Below is a small trained network, with its code and all its weights. Each question gives an input and a target symbol and asks what happens when units are switched off, that is, made to give their printed mean instead of their output.

import numpy as np


def w(rows, s, z=0):
    codes = np.array(rows[::2]) - 128.0
    scale = np.full(codes.shape[1], s)
    scale[-1] = z or s
    return codes * scale


def f(y):
    return y / 2 * (1 + np.tanh(0.7978845608 * (y + 0.044715 * y**3)))


def softmax(a):
    e = np.exp(a - a.max(-1, keepdims=True))
    return e / e.sum(-1, keepdims=True)


def log_softmax(a):
    a = a - a.max(-1, keepdims=True)
    return a - np.log(np.exp(a).sum(-1, keepdims=True))


def net(x, mask):
    ids = ['ΓΘΨΩαδεζηλμξπσ'.index(c) for c in x.split()]
    T = len(ids)
    res = E[ids] + P[:T]
    q, k, v = (res @ M[0].T for M in (Q, K, V))
    z = softmax(np.where(np.tri(T) > 0, q @ k.T / 2**0.5, -1e9)) @ v
    res = res + np.where(mask[0], z, O[0][:, -1]) @ O[0][:, :-1]
    y = f(res @ A[0][:, :-1].T + A[0][:, -1])
    res = res + np.where(mask[1:9], y, B[0][:, -1]) @ B[0][:, :-1]
    return log_softmax(res[-1] @ U[:, :-1].T + U[:, -1])


Q, K, V, O, A, B = {}, {}, {}, {}, {}, {}
E = w([
[166,120,157,117,152,148,146,138,149],'Γ',
[167,131,162,110,143,151,138,131,152],'Θ',
[168,122,154,111,148,151,142,133,149],'Ψ',
[163,126,162,111,148,146,140,135,150],'Ω',
[153,140,171,106,128,133,137,121,173],'α',
[179,126,163,118,145,159,143,154,140],'δ',
[140,145,127,103,65,135,149,108,166],'ε',
[192,159,118,118,98,198,157,149,129],'ζ',
[188,115,137,102,168,164,131,148,111],'η',
[168,135,57,105,114,135,142,125,149],'λ',
[108,140,133,56,107,40,85,143,150],'μ',
[115,138,110,93,109,173,69,131,77],'ξ',
[90,174,85,180,101,136,118,161,138],'π',
[106,134,169,121,118,6,131,219,126],'σ',
],0.026)
P = w([
[63,75,121,78,155,212,174,158,192],'0',
[91,124,127,73,169,192,166,147,183],'1',
[104,150,111,70,165,169,172,140,178],'2',
[129,162,130,76,163,169,157,135,159],'3',
[151,164,123,83,157,161,150,138,153],'4',
[159,168,126,93,142,147,144,136,150],'5',
[169,168,128,103,130,140,138,129,143],'6',
[177,167,127,113,119,132,135,122,136],'7',
[187,166,119,124,110,116,129,123,138],'8',
[196,160,117,133,101,105,123,127,136],'9',
[209,155,112,146,85,105,119,128,133],'10',
[217,156,107,155,74,84,115,123,131],'11',
[226,153,114,166,70,82,109,127,128],'12',
[248,149,107,173,65,80,105,117,126],'13',
],0.016)
Q[0] = w([
[74,54,211,245,174,148,113,7,118],'h1',
[4,94,52,163,177,92,83,89,83],'h1',
],0.013)
K[0] = w([
[161,105,167,95,112,174,176,109,206],'h1',
[8,136,162,54,213,196,210,159,159],'h1',
],0.013)
V[0] = w([
[204,119,255,165,130,55,228,174,200],'h1',
[154,92,162,16,173,111,23,73,199],'h1',
],0.0069)
O[0] = w([
[19,87,173,203,138,130,195,31,135,253],'h1',
[164,47,88,180,127,124,10,85,173,181],'h1',
],0.012,0.0048)
A[0] = w([
[174,128,88,112,113,72,100,164,136,4],'n1',
[155,83,167,67,143,82,141,115,56,206],'n2',
[217,105,183,130,121,139,68,175,146,190],'n3',
[74,81,214,112,132,60,54,191,141,138],'n4',
[2,112,106,226,157,206,79,80,108,71],'n5',
[94,133,162,110,149,163,109,98,53,158],'n6',
[117,110,133,102,177,119,118,104,125,254],'n7',
[132,226,139,69,123,106,154,178,85,44],'n8',
],0.0091,0.0089)
B[0] = w([
[44,146,232,125,74,218,89,178,135,161],'n1',
[66,170,87,151,148,170,83,162,235,156],'n2',
[78,152,59,147,90,105,114,139,58,254],'n3',
[208,129,83,135,153,193,121,68,62,171],'n4',
[142,103,124,36,250,73,27,154,129,206],'n5',
[2,222,56,130,150,127,64,178,89,136],'n6',
[136,123,108,164,40,191,210,182,154,209],'n7',
[91,102,127,158,142,141,52,98,233,211],'n8',
],0.009,0.011)
U = w([
[115,83,114,181,116,126,136,132,142,29],'Γ',
[139,82,126,170,133,125,125,136,135,58],'Θ',
[130,81,123,172,126,124,133,133,137,53],'Ψ',
[154,88,142,170,135,131,120,129,129,69],'Ω',
[221,92,188,151,160,101,72,128,132,108],'α',
[149,76,187,222,137,166,115,146,135,73],'δ',
[80,69,195,189,27,117,153,100,148,167],'ε',
[138,159,208,172,118,255,166,71,82,116],'ζ',
[95,89,76,195,139,175,161,132,128,254],'η',
[229,144,34,56,141,14,185,158,97,155],'λ',
[128,92,11,214,120,122,116,45,144,29],'μ',
[135,100,161,150,95,104,100,163,94,99],'ξ',
[119,186,107,216,137,122,109,68,169,182],'π',
[49,140,62,141,164,93,151,82,81,122],'σ',
],0.0053,0.0097)

Each question gives the input, a string of symbols that net reads in full, and the target symbol t.
The units are the heads (2 rows each of Q, K, V and O) and the neurons (one row each of A and B). Each row of codes is followed by its name. A weight is (code - 128) times the scale printed after its matrix; where a second scale follows, it is the last column's (O, A, B and U).
mask holds one flag per unit, heads first, then neurons. A switched-off unit (its flag False) gives its mean, the last column of its rows in O or B, instead of its output. The means were averaged over made-up inputs and are rounded, as every weight is.
A unit's drop is (log p(t) with every unit on - log p(t) with that unit switched off) / (log p(t) with every unit on - log p(t) with every unit switched off).
The circuit of an input: a set's keep is (log p(t) with only the set's units on - log p(t) with every unit switched off) / (log p(t) with every unit on - log p(t) with every unit switched off). Starting from all 9 units, units are removed one at a time, each time the one whose removal leaves the highest keep (on an exact tie, the one counted first), for as long as the keep stays at least 0.8.
circuit, biggest first: the units of the circuit, biggest drop first
top k neurons: the k neurons with the biggest drops, biggest first
drop of u: that unit's drop, to one decimal
input ζ ζ Ψ ξ Γ, target ξ: circuit, biggest first	h1, n1, n3
input ξ ε π α λ Θ Ψ λ σ δ, target σ: circuit, biggest first	h1, n5
input ζ ε ξ ζ Θ ξ ε, target ξ: circuit, biggest first	h1, n1
input ε α σ α π, target σ: top neuron	n5
input σ Ω α σ ε α σ ε Θ Ω μ ζ α α, target ε: top 2 neurons	n5, n4
input Ψ Γ ε ζ α σ η, target σ: circuit, biggest first	h1, n5
input Ω λ ζ Γ Γ δ π α Θ ε μ, target μ: circuit, biggest first	h1, n4
input λ Θ ε, target λ: top 2 neurons	n8, n1
input ε Ψ δ Γ Γ α ε ξ σ α σ, target σ: circuit, biggest first	h1, n5
input α ζ Γ Γ Θ η Θ ξ Ψ Ω π Ψ, target π: top 3 neurons	n8, n2, n7
input Ψ ε π Ω λ π ξ Θ σ π σ ε μ Ω, target μ: top 2 neurons	n3, n1
input σ Γ δ σ δ ζ ε μ π Γ, target π: circuit, biggest first	h1, n8, n2
input Γ ε σ λ μ Ω Ψ, target μ: circuit, biggest first	h1, n3
input ζ Θ λ Ω Θ, target λ: circuit, biggest first	h1, n8
input α α λ ζ α σ σ δ π Ω μ Θ σ ζ, target σ: top 2 neurons	n5, n6
input ε ξ Θ η ε λ π ε ζ, target π: circuit, biggest first	n8, h1, n7
input μ η Ψ Γ ζ Θ ε δ Θ ζ ε μ α, target μ: top 2 neurons	n3, n1
input π σ ε ζ Γ λ, target λ: circuit, biggest first	n8, h1
input σ α λ α ξ λ π Ω, target π: top 2 neurons	n8, n2
input σ ζ α π ε α Ψ ξ Ψ α π Γ μ ε, target μ: top 3 neurons	n1, n3, n7
input λ ε λ μ σ μ, target σ: top 3 neurons	n5, n6, n8
input σ σ α α, target σ: drop of n8	0.1
input π λ σ ε, target σ: drop of n8	0.1
